Here is a tiny trained network, its code and every weight. The questions are about switching its units off for an input and a class, where a switched-off unit gives its printed mean instead of its output.

import numpy as np


def w(rows, s, z=0):
    codes = np.array(rows[::2]) - 128.0
    scale = np.full(codes.shape[1], s)
    scale[-1] = z or s
    return codes * scale


def f(y):
    return np.maximum(y, 0)


def log_softmax(a):
    a = a - a.max(-1, keepdims=True)
    return a - np.log(np.exp(a).sum(-1, keepdims=True))


def net(x, mask):
    res = np.array(x, float).reshape(1, 7) / 4 @ E
    y = f(res @ A[0][:, :-1].T + A[0][:, -1])
    res = res + np.where(mask, y, B[0][:, -1]) @ B[0][:, :-1]
    return log_softmax(res[-1] @ U[:, :-1].T + U[:, -1])


A, B = {}, {}
E = w([
[131,107,130,174,154,126,147,21,148],'x0',
[139,89,59,166,254,95,148,79,69],'x1',
[44,206,80,121,120,60,104,149,113],'x2',
[41,180,107,146,118,56,119,31,135],'x3',
[108,106,98,62,129,204,182,79,125],'x4',
[118,125,131,128,155,96,140,182,84],'x5',
[174,133,59,63,138,152,55,104,182],'x6',
],0.0059)
A[0] = w([
[88,178,146,60,26,180,127,128,238,213],'N0',
[132,144,139,176,128,84,64,48,234,192],'N1',
[10,208,110,183,150,2,141,134,66,229],'N2',
[118,164,7,114,198,85,61,138,95,215],'N3',
[130,128,126,129,126,126,129,128,129,122],'N4',
[147,126,87,33,152,139,74,203,114,251],'N5',
],0.0047,0.003)
B[0] = w([
[177,212,49,254,37,143,71,46,190,219],'N0',
[183,171,85,211,54,159,75,86,179,192],'N1',
[91,219,134,202,106,75,151,118,98,254],'N2',
[137,215,97,211,58,113,87,92,151,213],'N3',
[129,128,126,129,131,127,131,128,125,128],'N4',
[196,159,116,187,66,168,82,126,174,218],'N5',
],0.0079,0.0063)
U = w([
[144,97,178,105,120,133,103,201,130,118],'0',
[116,83,105,77,188,128,115,105,147,75],'1',
[111,66,111,92,198,153,178,94,99,126],'2',
[43,154,136,136,127,82,155,132,73,108],'3',
[157,72,143,131,148,168,163,141,118,153],'4',
[47,69,139,9,187,72,62,156,177,2],'5',
[155,155,87,149,87,137,68,99,188,153],'6',
],0.011,0.0088)

Each question gives the input, the list of numbers given to net, and the class t.
The units are the neurons (one row each of A and B). Each row of codes is followed by its name. A weight is (code - 128) times the scale printed after its matrix; where a second scale follows, it is the last column's (A, B and U).
mask holds one flag per neuron, in row order. A switched-off neuron (its flag False) gives its mean, the last column of its row in B, instead of its output. The means were averaged over made-up inputs and are rounded, as every weight is.
A unit's drop is (log p(t) with every unit on - log p(t) with that unit switched off) / (log p(t) with every unit on - log p(t) with every unit switched off).
The circuit of an input: a set's keep is (log p(t) with only the set's units on - log p(t) with every unit switched off) / (log p(t) with every unit on - log p(t) with every unit switched off). Starting from all 6 units, units are removed one at a time, each time the one whose removal leaves the highest keep (on an exact tie, the one counted first), for as long as the keep stays at least 0.8.
units of the circuit, in order: the units of the circuit, biggest drop first
unit that matters most: the unit with the biggest drop
k most important neurons: the k neurons with the biggest drops, biggest first
drop of u: that unit's drop, to one decimal
input [5,6,-6,5,-4,3,-7], class 3: unit that matters most => N2
input [0,-2,5,-7,7,1,-8], class 4: units of the circuit, in order => (N2, N3)
input [3,-4,-1,-8,2,-4,-6], class 0: units of the circuit, in order => (N3, N1)
input [5,0,2,7,6,1,-4], class 3: units of the circuit, in order => (N5, N2)
input [4,2,-5,-4,6,4,6], class 2: 4 most important neurons => (N0, N1, N3, N2)
input [1,5,5,-5,-8,3,-1], class 3: units of the circuit, in order => (N0, N2)
input [-4,6,2,-2,-5,-2,-1], class 3: 3 most important neurons => (N0, N1, N2)
input [1,5,8,-3,4,1,0], class 3: 3 most important neurons => (N0, N1, N2)
input [-5,0,4,8,-3,1,-2], class 3: 3 most important neurons => (N2, N5, N0)
input [6,-1,5,5,-3,5,-3], class 3: 3 most important neurons => (N2, N0, N5)
input [6,-7,-4,-5,1,5,-6], class 0: drop of N3 => 0.2
input [-2,-1,-3,6,0,5,-4], class 3: drop of N5 => 0.1
input [1,5,8,4,5,-8,-6], class 3: drop of N0 => 0.2
input [7,7,-8,-6,3,-6,6], class 1: unit that matters most => N0
